Here is a tiny trained network, its code and every weight. The questions are about switching its units off for an input and a class, where a switched-off unit gives its printed mean instead of its output.

import numpy as np


def w(rows, s, z=0):
    codes = np.array(rows[::2]) - 128.0
    scale = np.full(codes.shape[1], s)
    scale[-1] = z or s
    return codes * scale


def norm(h):
    return h / np.sqrt((h * h).mean(-1, keepdims=True) + 1e-5)


def f(y):
    return np.maximum(y, 0)


def log_softmax(a):
    a = a - a.max(-1, keepdims=True)
    return a - np.log(np.exp(a).sum(-1, keepdims=True))


def net(x, mask):
    res = np.array(x, float).reshape(1, 3) / 4 @ E
    u = 0
    for l in range(2):
        y = f(norm(res) @ A[l][:, :-1].T + A[l][:, -1])
        res = res + np.where(mask[u : u + 16], y, B[l][:, -1]) @ B[l][:, :-1]
        u += 16
    return log_softmax(norm(res)[-1] @ U[:, :-1].T + U[:, -1])


A, B = {}, {}
E = w([
[139,198,120,160,162],'x0',
[191,103,87,180,100],'x1',
[180,138,141,149,254],'x2',
],0.0094)
A[0] = w([
[156,121,46,140,69,141],'0.n1',
[137,162,143,145,178,94],'0.n2',
[86,177,146,200,103,121],'0.n3',
[121,179,138,74,68,196],'0.n4',
[137,146,77,119,127,4],'0.n5',
[144,136,134,119,75,10],'0.n6',
[136,201,132,138,79,106],'0.n7',
[71,213,107,106,169,216],'0.n8',
[96,12,79,81,121,97],'0.n9',
[70,131,178,120,165,162],'0.n10',
[198,147,170,68,154,172],'0.n11',
[147,175,68,140,129,124],'0.n12',
[215,108,91,197,123,151],'0.n13',
[108,182,172,163,122,64],'0.n14',
[137,140,88,130,101,162],'0.n15',
[147,196,102,115,159,123],'0.n16',
],0.012,0.0015)
B[0] = w([
[106,241,161,132,107,227],'0.n1',
[232,81,143,132,85,207],'0.n2',
[143,41,129,211,199,181],'0.n3',
[70,166,82,96,167,218],'0.n4',
[209,99,171,131,153,139],'0.n5',
[85,122,79,95,146,172],'0.n6',
[93,16,2,111,220,186],'0.n7',
[153,174,216,182,122,237],'0.n8',
[141,98,166,252,192,240],'0.n9',
[98,177,157,121,94,217],'0.n10',
[80,171,137,33,99,203],'0.n11',
[169,9,220,205,180,179],'0.n12',
[96,208,157,96,23,254],'0.n13',
[75,105,157,212,154,169],'0.n14',
[128,175,74,163,194,173],'0.n15',
[77,105,146,183,75,197],'0.n16',
],0.0049,0.0063)
A[1] = w([
[152,76,152,148,199,102],'1.n1',
[218,170,127,125,158,141],'1.n2',
[138,16,193,97,93,142],'1.n3',
[159,219,183,99,203,172],'1.n4',
[219,143,48,183,98,130],'1.n5',
[204,141,168,131,195,119],'1.n6',
[118,102,2,35,124,156],'1.n7',
[118,32,73,173,33,160],'1.n8',
[148,131,195,80,78,69],'1.n9',
[91,49,193,78,138,141],'1.n10',
[58,194,124,144,204,163],'1.n11',
[231,110,77,161,183,127],'1.n12',
[31,152,84,167,109,255],'1.n13',
[207,166,3,97,41,114],'1.n14',
[64,154,49,133,125,132],'1.n15',
[146,164,236,215,15,135],'1.n16',
],0.0086,0.0041)
B[1] = w([
[147,31,163,141,112,158],'1.n1',
[55,52,96,7,160,168],'1.n2',
[160,184,146,247,230,158],'1.n3',
[96,99,16,63,92,209],'1.n4',
[3,169,220,78,138,175],'1.n5',
[47,82,85,118,130,183],'1.n6',
[195,48,97,61,173,143],'1.n7',
[63,116,150,128,213,181],'1.n8',
[225,53,143,162,171,147],'1.n9',
[153,237,78,212,79,169],'1.n10',
[179,111,145,162,12,201],'1.n11',
[89,161,141,141,75,160],'1.n12',
[203,135,123,80,154,233],'1.n13',
[102,129,188,59,80,158],'1.n14',
[182,29,121,93,200,170],'1.n15',
[175,141,91,147,148,254],'1.n16',
],0.006,0.0094)
U = w([
[105,50,83,52,147,234],'0',
[103,125,165,216,164,198],'1',
[110,206,190,88,51,2],'2',
[249,105,120,145,97,109],'3',
],0.017,0.00098)

Each question gives the input, the list of numbers given to net, and the class t.
The units are the neurons (one row each of A and B). Each row of codes is followed by its name. A weight is (code - 128) times the scale printed after its matrix; where a second scale follows, it is the last column's (A, B and U).
mask holds one flag per neuron, layer by layer. A switched-off neuron (its flag False) gives its mean, the last column of its row in B, instead of its output. The means were averaged over made-up inputs and are rounded, as every weight is.
A unit's drop is (log p(t) with every unit on - log p(t) with that unit switched off) / (log p(t) with every unit on - log p(t) with every unit switched off).
The circuit of an input: a set's keep is (log p(t) with only the set's units on - log p(t) with every unit switched off) / (log p(t) with every unit on - log p(t) with every unit switched off). Starting from the 12 units with the biggest drops (on a tie, the unit counted first), units are removed one at a time, each time the one whose removal leaves the highest keep (on an exact tie, the one counted first), for as long as the keep stays at least 0.8.
circuit, biggest first: the units of the circuit, biggest drop first
most important unit: the unit with the biggest drop
k most important neurons: the k neurons with the biggest drops, biggest first
k most important neurons of layer l: the k neurons of layer l with the biggest drops, biggest first
input [-7,0,-6], class 1: 4 most important neurons of layer 1 => (1.n3, 1.n4, 1.n8, 1.n2)
input [6,8,-3], class 2: circuit, biggest first => (1.n5)
input [3,6,3], class 2: circuit, biggest first => (0.n13, 1.n5)
input [-8,-6,-3], class 1: circuit, biggest first => (0.n9, 1.n3)
input [-7,7,-6], class 1: 2 most important neurons of layer 1 => (1.n8, 1.n4)
input [-3,6,5], class 2: 2 most important neurons => (0.n13, 1.n5)
input [8,5,8], class 0: circuit, biggest first => (1.n2, 1.n4)
input [-4,1,3], class 1: 2 most important neurons of layer 1 => (1.n3, 1.n13)
input [6,-8,5], class 2: 2 most important neurons of layer 1 => (1.n4, 1.n11)
input [5,-3,-4], class 1: 4 most important neurons => (0.n3, 0.n8, 0.n14, 1.n4)
input [-6,7,6], class 2: circuit, biggest first => (1.n5, 0.n13, 1.n12)
input [2,0,1], class 3: 2 most important neurons => (1.n16, 1.n5)
input [6,4,-6], class 0: 3 most important neurons => (0.n7, 0.n9, 0.n8)
input [-7,8,5], class 2: 2 most important neurons of layer 1 => (1.n5, 1.n14)
input [0,5,-3], class 2: circuit, biggest first => (0.n1)
input [1,5,-5], class 0: 2 most important neurons of layer 0 => (0.n7, 0.n8)
input [-1,-3,2], class 3: 2 most important neurons => (1.n9, 1.n5)
input [-5,7,-5], class 2: 2 most important neurons => (0.n1, 1.n14)
input [3,-4,5], class 0: 2 most important neurons of layer 0 => (0.n2, 0.n13)
input [-1,-3,-3], class 3: most important unit => 1.n11
input [-5,5,-1], class 1: 2 most important neurons => (0.n9, 1.n8)
